Below is a small trained network, with its code and all its weights. Each question gives an input and a target symbol and asks what happens when units are switched off, that is, made to give their printed mean instead of their output.

import numpy as np


def w(rows, s, z=0):
    codes = np.array(rows[::2]) - 128.0
    scale = np.full(codes.shape[1], s)
    scale[-1] = z or s
    return codes * scale


def f(y):
    return y / 2 * (1 + np.tanh(0.7978845608 * (y + 0.044715 * y**3)))


def softmax(a):
    e = np.exp(a - a.max(-1, keepdims=True))
    return e / e.sum(-1, keepdims=True)


def log_softmax(a):
    a = a - a.max(-1, keepdims=True)
    return a - np.log(np.exp(a).sum(-1, keepdims=True))


def net(x, mask):
    ids = ['αβεζμπστ'.index(c) for c in x.split()]
    T = len(ids)
    res = E[ids] + P[:T]
    u = 0
    for l in range(2):
        r = res
        for j in range(2):
            rows = slice(3 * j, 3 * j + 3)
            q, k, v = (r @ M[l][rows].T for M in (Q, K, V))
            z = softmax(np.where(np.tri(T) > 0, q @ k.T / 3**0.5, -1e9)) @ v
            o = O[l][rows]
            res = res + np.where(mask[u + j], z, o[:, -1]) @ o[:, :-1]
        u += 2
        y = f(res @ A[l][:, :-1].T + A[l][:, -1])
        res = res + np.where(mask[u : u + 8], y, B[l][:, -1]) @ B[l][:, :-1]
        u += 8
    return log_softmax(res[-1] @ U[:, :-1].T + U[:, -1])


Q, K, V, O, A, B = {}, {}, {}, {}, {}, {}
E = w([
[135,81,83],'α',
[127,152,121],'β',
[74,142,201],'ε',
[97,7,194],'ζ',
[125,73,62],'μ',
[105,98,97],'π',
[132,135,62],'σ',
[206,202,144],'τ',
],0.016)
P = w([
[132,176,140],'0',
[103,41,56],'1',
[249,34,222],'2',
[98,234,150],'3',
[80,11,35],'4',
[255,27,225],'5',
[105,241,157],'6',
],0.0083)
Q[0] = w([
[75,52,113],'0.h1',
[101,119,72],'0.h1',
[179,245,162],'0.h1',
[149,102,205],'0.h2',
[38,199,144],'0.h2',
[42,106,115],'0.h2',
],0.011)
K[0] = w([
[25,110,254],'0.h1',
[96,198,168],'0.h1',
[217,169,14],'0.h1',
[74,174,140],'0.h2',
[100,112,239],'0.h2',
[159,82,189],'0.h2',
],0.0077)
V[0] = w([
[165,162,110],'0.h1',
[108,160,110],'0.h1',
[180,122,101],'0.h1',
[122,143,119],'0.h2',
[6,97,147],'0.h2',
[125,151,167],'0.h2',
],0.013)
O[0] = w([
[129,141,72,37],'0.h1',
[89,116,72,43],'0.h1',
[204,162,76,115],'0.h1',
[118,194,174,101],'0.h2',
[2,113,192,149],'0.h2',
[155,139,184,3],'0.h2',
],0.0066,0.0017)
A[0] = w([
[169,98,150,2],'0.n1',
[173,81,129,201],'0.n2',
[95,80,137,55],'0.n3',
[168,104,107,159],'0.n4',
[202,108,104,162],'0.n5',
[83,60,127,155],'0.n6',
[153,232,217,124],'0.n7',
[83,165,6,180],'0.n8',
],0.013,0.0053)
B[0] = w([
[218,128,9,129],'0.n1',
[72,103,51,228],'0.n2',
[181,156,170,169],'0.n3',
[42,101,99,190],'0.n4',
[61,78,126,224],'0.n5',
[120,175,236,248],'0.n6',
[211,4,239,198],'0.n7',
[165,255,186,254],'0.n8',
],0.0077,0.0068)
Q[1] = w([
[98,80,61],'1.h1',
[72,106,122],'1.h1',
[189,102,66],'1.h1',
[66,51,254],'1.h2',
[158,97,110],'1.h2',
[27,64,158],'1.h2',
],0.0078)
K[1] = w([
[214,192,107],'1.h1',
[148,246,216],'1.h1',
[200,114,87],'1.h1',
[221,2,143],'1.h2',
[60,71,120],'1.h2',
[190,34,237],'1.h2',
],0.0068)
V[1] = w([
[5,190,116],'1.h1',
[103,2,102],'1.h1',
[116,93,154],'1.h1',
[66,174,134],'1.h2',
[220,140,225],'1.h2',
[20,29,112],'1.h2',
],0.005)
O[1] = w([
[97,198,29,146],'1.h1',
[33,24,154,118],'1.h1',
[62,44,56,169],'1.h1',
[130,77,123,118],'1.h2',
[120,143,50,254],'1.h2',
[4,163,172,135],'1.h2',
],0.004,0.0059)
A[1] = w([
[120,22,80,22],'1.n1',
[254,167,23,188],'1.n2',
[183,29,206,4],'1.n3',
[159,114,84,246],'1.n4',
[129,91,147,136],'1.n5',
[71,103,67,54],'1.n6',
[62,104,126,162],'1.n7',
[119,179,2,178],'1.n8',
],0.0095,0.0048)
B[1] = w([
[255,194,203,189],'1.n1',
[150,107,173,210],'1.n2',
[127,157,50,253],'1.n3',
[122,76,61,183],'1.n4',
[110,118,89,172],'1.n5',
[153,141,169,153],'1.n6',
[99,108,129,200],'1.n7',
[137,160,46,226],'1.n8',
],0.0096,0.0064)
U = w([
[60,96,3,142],'α',
[198,169,240,150],'β',
[57,27,112,169],'ε',
[102,143,220,118],'ζ',
[108,155,97,134],'μ',
[103,203,142,166],'π',
[191,217,142,2],'σ',
[202,117,117,116],'τ',
],0.011,0.0077)

Each question gives the input, a string of symbols that net reads in full, and the target symbol t.
The units are the heads (3 rows each of Q, K, V and O) and the neurons (one row each of A and B). Each row of codes is followed by its name. A weight is (code - 128) times the scale printed after its matrix; where a second scale follows, it is the last column's (O, A, B and U).
mask holds one flag per unit, layer by layer, with each layer's heads first. A switched-off unit (its flag False) gives its mean, the last column of its rows in O or B, instead of its output. The means were averaged over made-up inputs and are rounded, as every weight is.
A unit's drop is (log p(t) with every unit on - log p(t) with that unit switched off) / (log p(t) with every unit on - log p(t) with every unit switched off).
k most important neurons: the k neurons with the biggest drops, biggest first
top k neurons in layer l: the k neurons of layer l with the biggest drops, biggest first
which heads matter: for each layer, one digit per head in row order, 1 if its drop is at least 0.15 and else 0, layers parted by /
input τ μ ζ, target τ: which heads matter -> 01 / 00
input ε τ α, target τ: which heads matter -> 01 / 00
input π α ζ α ζ τ, target τ: 2 most important neurons -> [1.n1, 1.n3]
input σ ε π μ π π, target ε: top neuron in layer 0 -> [0.n8]
input μ ε τ σ ε, target ζ: which heads matter -> 10 / 00
input β π ζ ε π α, target ε: top 2 neurons in layer 0 -> [0.n6, 0.n7]
input α μ ε π ε ε, target ε: top 2 neurons in layer 1 -> [1.n1, 1.n3]
input σ β π, target α: 3 most important neurons -> [0.n7, 0.n8, 0.n2]
input α β σ σ, target σ: 4 most important neurons -> [0.n8, 0.n7, 1.n8, 1.n2]
input τ τ τ β τ, target α: top 2 neurons in layer 0 -> [0.n5, 0.n4]
input ε ζ τ σ, target σ: 3 most important neurons -> [0.n8, 1.n8, 0.n2]
input β α π τ ζ π, target τ: which heads matter -> 01 / 01
input σ σ α, target α: top 4 neurons in layer 1 -> [1.n8, 1.n4, 1.n2, 1.n7]
input β μ τ μ β σ, target α: top 2 neurons in layer 0 -> [0.n7, 0.n5]
input ζ β ε τ, target τ: 2 most important neurons -> [1.n3, 0.n7]
input σ β α, target α: top 2 neurons in layer 1 -> [1.n8, 1.n4]
input τ μ ζ σ π β β, target β: which heads matter -> 10 / 00
input τ β α, target τ: 3 most important neurons -> [1.n1, 0.n7, 1.n4]
input ε α β τ π β, target τ: top 2 neurons in layer 1 -> [1.n1, 1.n4]
input π μ β π β, target π: which heads matter -> 00 / 00
input α τ π ε τ β, target τ: which heads matter -> 01 / 00
input α π μ β π, target π: 2 most important neurons -> [0.n8, 0.n7]
input ε μ π π β, target π: which heads matter -> 00 / 01
input τ β π σ α α ε, target ε: 3 most important neurons -> [0.n7, 0.n8, 1.n3]
input α ε μ ζ, target ζ: top 2 neurons in layer 0 -> [0.n6, 0.n8]
input α α μ τ τ ε, target τ: 3 most important neurons -> [1.n1, 0.n7, 1.n3]
input π ζ β ε β, target ζ: most important neuron -> [0.n6]
